Here is a tiny trained network, its code and every weight. The questions are about switching its units off for an input and a class, where a switched-off unit gives its printed mean instead of its output.

import numpy as np


def w(rows, s, z=0):
    codes = np.array(rows[::2]) - 128.0
    scale = np.full(codes.shape[1], s)
    scale[-1] = z or s
    return codes * scale


def norm(h):
    return h / np.sqrt((h * h).mean(-1, keepdims=True) + 1e-5)


def f(y):
    return np.maximum(y, 0)


def log_softmax(a):
    a = a - a.max(-1, keepdims=True)
    return a - np.log(np.exp(a).sum(-1, keepdims=True))


def net(x, mask):
    res = np.array(x, float).reshape(1, 2) / 4 @ E
    u = 0
    for l in range(4):
        y = f(norm(res) @ A[l][:, :-1].T + A[l][:, -1])
        res = res + np.where(mask[u : u + 9], y, B[l][:, -1]) @ B[l][:, :-1]
        u += 9
    return log_softmax(norm(res)[-1] @ U[:, :-1].T + U[:, -1])


A, B = {}, {}
E = w([
[74,253,64],'x0',
[98,158,254],'x1',
],0.0095)
A[0] = w([
[55,75,80,149],'L0N1',
[255,105,76,97],'L0N2',
[178,224,63,80],'L0N3',
[144,108,140,197],'L0N4',
[152,58,135,109],'L0N5',
[146,52,144,254],'L0N6',
[227,180,101,174],'L0N7',
[189,113,158,118],'L0N8',
[96,121,62,24],'L0N9',
],0.0081,0.0031)
B[0] = w([
[122,121,193,172],'L0N1',
[137,202,203,200],'L0N2',
[26,99,128,213],'L0N3',
[27,216,108,183],'L0N4',
[42,147,108,195],'L0N5',
[32,253,7,254],'L0N6',
[94,229,171,181],'L0N7',
[19,137,56,176],'L0N8',
[196,92,222,159],'L0N9',
],0.0035,0.0047)
A[1] = w([
[77,32,73,236],'L1N1',
[182,125,155,53],'L1N2',
[255,119,49,96],'L1N3',
[136,127,130,70],'L1N4',
[140,9,98,18],'L1N5',
[101,189,133,53],'L1N6',
[172,72,148,12],'L1N7',
[58,127,130,2],'L1N8',
[100,220,117,58],'L1N9',
],0.0097,0.0029)
B[1] = w([
[254,57,196,254],'L1N1',
[111,124,122,128],'L1N2',
[245,189,143,183],'L1N3',
[167,63,113,128],'L1N4',
[83,186,189,175],'L1N5',
[69,55,135,202],'L1N6',
[96,73,120,139],'L1N7',
[155,145,112,162],'L1N8',
[130,40,122,250],'L1N9',
],0.0059,0.0046)
A[2] = w([
[148,198,191,37],'L2N1',
[8,13,174,140],'L2N2',
[76,4,141,24],'L2N3',
[173,43,148,2],'L2N4',
[254,237,130,128],'L2N5',
[172,62,125,28],'L2N6',
[241,152,66,75],'L2N7',
[89,7,129,56],'L2N8',
[3,91,150,91],'L2N9',
],0.0065,0.0029)
B[2] = w([
[143,159,153,141],'L2N1',
[154,30,37,253],'L2N2',
[86,104,3,173],'L2N3',
[135,92,126,155],'L2N4',
[199,88,42,169],'L2N5',
[11,219,138,148],'L2N6',
[152,89,57,176],'L2N7',
[72,90,38,173],'L2N8',
[170,188,58,215],'L2N9',
],0.0049,0.0051)
A[3] = w([
[115,195,106,41],'L3N1',
[159,73,194,88],'L3N2',
[172,177,102,150],'L3N3',
[161,185,75,94],'L3N4',
[106,198,119,19],'L3N5',
[121,127,196,64],'L3N6',
[189,48,182,4],'L3N7',
[55,144,252,230],'L3N8',
[115,172,116,73],'L3N9',
],0.016,0.0023)
B[3] = w([
[76,157,254,175],'L3N1',
[71,156,195,211],'L3N2',
[174,58,188,172],'L3N3',
[157,114,208,198],'L3N4',
[26,32,133,174],'L3N5',
[223,77,114,169],'L3N6',
[10,197,140,225],'L3N7',
[240,101,88,253],'L3N8',
[111,168,178,161],'L3N9',
],0.0092,0.007)
U = w([
[3,104,217,163],'0',
[202,87,175,185],'1',
[61,87,43,153],'2',
[123,222,102,2],'3',
[122,202,97,12],'4',
[119,226,117,16],'5',
],0.02,0.0091)

Each question gives the input, the list of numbers given to net, and the class t.
The units are the neurons (one row each of A and B). Each row of codes is followed by its name. A weight is (code - 128) times the scale printed after its matrix; where a second scale follows, it is the last column's (A, B and U).
mask holds one flag per neuron, layer by layer. A switched-off neuron (its flag False) gives its mean, the last column of its row in B, instead of its output. The means were averaged over made-up inputs and are rounded, as every weight is.
A unit's drop is (log p(t) with every unit on - log p(t) with that unit switched off) / (log p(t) with every unit on - log p(t) with every unit switched off).
The circuit of an input: a set's keep is (log p(t) with only the set's units on - log p(t) with every unit switched off) / (log p(t) with every unit on - log p(t) with every unit switched off). Starting from the 12 units with the biggest drops (on a tie, the unit counted first), units are removed one at a time, each time the one whose removal leaves the highest keep (on an exact tie, the one counted first), for as long as the keep stays at least 0.8.
circuit, biggest first: the units of the circuit, biggest drop first
top k neurons: the k neurons with the biggest drops, biggest first
top k neurons in layer l: the k neurons of layer l with the biggest drops, biggest first
drop of u: that unit's drop, to one decimal
input [-5,8], class 1: circuit, biggest first => [L3N8]
input [-5,-5], class 0: top 2 neurons => [L1N1, L3N7]
input [2,3], class 2: top 2 neurons in layer 1 => [L1N9, L1N6]
input [-1,-1], class 2: top 2 neurons => [L1N9, L1N6]
input [-4,5], class 1: top 4 neurons => [L1N9, L3N8, L1N1, L0N6]
input [3,-4], class 1: top 3 neurons => [L0N6, L3N7, L0N4]
input [-6,-6], class 0: top 2 neurons => [L1N1, L3N7]
input [5,6], class 1: top 2 neurons => [L3N8, L0N6]
input [7,-7], class 0: top 4 neurons => [L3N8, L2N2, L3N1, L0N3]
input [-3,3], class 2: top 2 neurons => [L1N3, L0N6]
input [-6,-4], class 0: top 2 neurons => [L1N1, L3N7]
input [-3,2], class 2: top 2 neurons in layer 0 => [L0N6, L0N4]
input [5,-5], class 0: top 2 neurons in layer 0 => [L0N3, L0N7]
input [5,7], class 1: circuit, biggest first => [L3N8]
input [-8,3], class 0: drop of L3N7 => 0.1
input [-3,0], class 2: drop of L0N6 => 1.2
